Below is a small trained network, with its code and all its weights. Each question gives an input and a class and asks what happens when units are switched off, that is, made to give their printed mean instead of their output.

import numpy as np


def w(rows, s, z=0):
    codes = np.array(rows[::2]) - 128.0
    scale = np.full(codes.shape[1], s)
    scale[-1] = z or s
    return codes * scale


def f(y):
    return np.maximum(y, 0)


def log_softmax(a):
    a = a - a.max(-1, keepdims=True)
    return a - np.log(np.exp(a).sum(-1, keepdims=True))


def net(x, mask):
    res = np.array(x, float).reshape(1, 6) / 4 @ E
    y = f(res @ A[0][:, :-1].T + A[0][:, -1])
    res = res + np.where(mask, y, B[0][:, -1]) @ B[0][:, :-1]
    return log_softmax(res[-1] @ U[:, :-1].T + U[:, -1])


A, B = {}, {}
E = w([
[135,96,146,131,93,122,142,144,131],'x0',
[33,120,21,4,95,207,110,169,138],'x1',
[142,86,150,131,128,159,116,130,102],'x2',
[249,77,46,78,159,47,43,185,115],'x3',
[138,161,127,127,113,116,148,138,170],'x4',
[208,75,46,38,127,128,219,25,84],'x5',
],0.012)
A[0] = w([
[171,124,136,180,153,57,106,150,135,233],'n1',
[123,136,104,91,125,101,58,209,134,137],'n2',
[139,127,142,153,101,126,161,2,90,139],'n3',
[215,66,94,33,160,62,119,86,157,1],'n4',
[63,116,82,43,92,177,107,168,150,152],'n5',
[171,121,83,107,106,143,191,48,97,176],'n6',
],0.0095,0.0053)
B[0] = w([
[163,126,152,235,225,67,133,150,84,227],'n1',
[195,133,90,112,66,99,2,89,117,210],'n2',
[160,154,161,72,125,65,182,54,195,212],'n3',
[41,113,193,216,123,170,21,80,142,234],'n4',
[95,115,5,65,38,210,37,114,106,248],'n5',
[87,201,146,75,109,184,239,64,163,232],'n6',
],0.0095,0.015)
U = w([
[56,145,254,219,136,108,119,92,176,254],'0',
[33,140,141,142,49,197,69,117,147,203],'1',
[227,163,172,86,98,78,201,63,144,94],'2',
[101,107,61,24,94,185,217,126,133,85],'3',
[213,92,116,180,154,54,101,198,89,61],'4',
[242,86,61,81,81,101,49,177,119,23],'5',
],0.0083,0.0043)

Each question gives the input, the list of numbers given to net, and the class t.
The units are the neurons (one row each of A and B). Each row of codes is followed by its name. A weight is (code - 128) times the scale printed after its matrix; where a second scale follows, it is the last column's (A, B and U).
mask holds one flag per neuron, in row order. A switched-off neuron (its flag False) gives its mean, the last column of its row in B, instead of its output. The means were averaged over made-up inputs and are rounded, as every weight is.
A unit's drop is (log p(t) with every unit on - log p(t) with that unit switched off) / (log p(t) with every unit on - log p(t) with every unit switched off).
The circuit of an input: a set's keep is (log p(t) with only the set's units on - log p(t) with every unit switched off) / (log p(t) with every unit on - log p(t) with every unit switched off). Starting from all 6 units, units are removed one at a time, each time the one whose removal leaves the highest keep (on an exact tie, the one counted first), for as long as the keep stays at least 0.8.
units of the circuit, in order: the units of the circuit, biggest drop first
top k neurons: the k neurons with the biggest drops, biggest first
input [-8,-2,-1,6,7,-1], class 4: units of the circuit, in order : n1
input [4,-8,-6,-3,0,3], class 2: top 2 neurons : n4, n3
input [7,-5,-7,1,5,-4], class 4: units of the circuit, in order : n4, n6
input [-5,7,-4,2,-4,-4], class 5: top 3 neurons : n2, n4, n6
input [-4,1,1,-6,-8,6], class 3: top 2 neurons : n1, n6
input [4,-8,0,2,-3,-8], class 4: units of the circuit, in order : n4, n1
input [-5,-5,-4,7,-3,0], class 4: top 2 neurons : n6, n1
input [6,8,2,1,-1,-8], class 5: top 2 neurons : n2, n4
input [5,0,6,5,5,5], class 0: units of the circuit, in order : n4, n5
input [-8,5,4,-3,1,1], class 3: top 2 neurons : n4, n2
input [3,-1,-8,-2,-5,3], class 2: top 3 neurons : n5, n4, n3
input [2,-6,-3,5,-1,0], class 4: top 3 neurons : n6, n1, n3
input [-2,-2,8,7,-7,1], class 0: top 2 neurons : n4, n5
input [5,2,-8,1,4,-3], class 5: units of the circuit, in order : n4, n6
input [-2,2,0,2,-3,7], class 1: units of the circuit, in order : n4
input [7,5,0,4,8,-1], class 5: top 2 neurons : n2, n6
input [-7,1,-7,1,-1,-4], class 5: units of the circuit, in order : n4, n6
input [-7,0,-2,0,-3,2], class 2: units of the circuit, in order : n5, n4
input [-6,-2,-3,-4,0,4], class 2: top 2 neurons : n5, n3
input [-5,-1,-4,0,8,1], class 2: units of the circuit, in order : n4
input [-4,0,-5,4,-3,-1], class 4: units of the circuit, in order : n5, n6
input [-6,-6,0,2,-7,-2], class 4: units of the circuit, in order : n4, n1
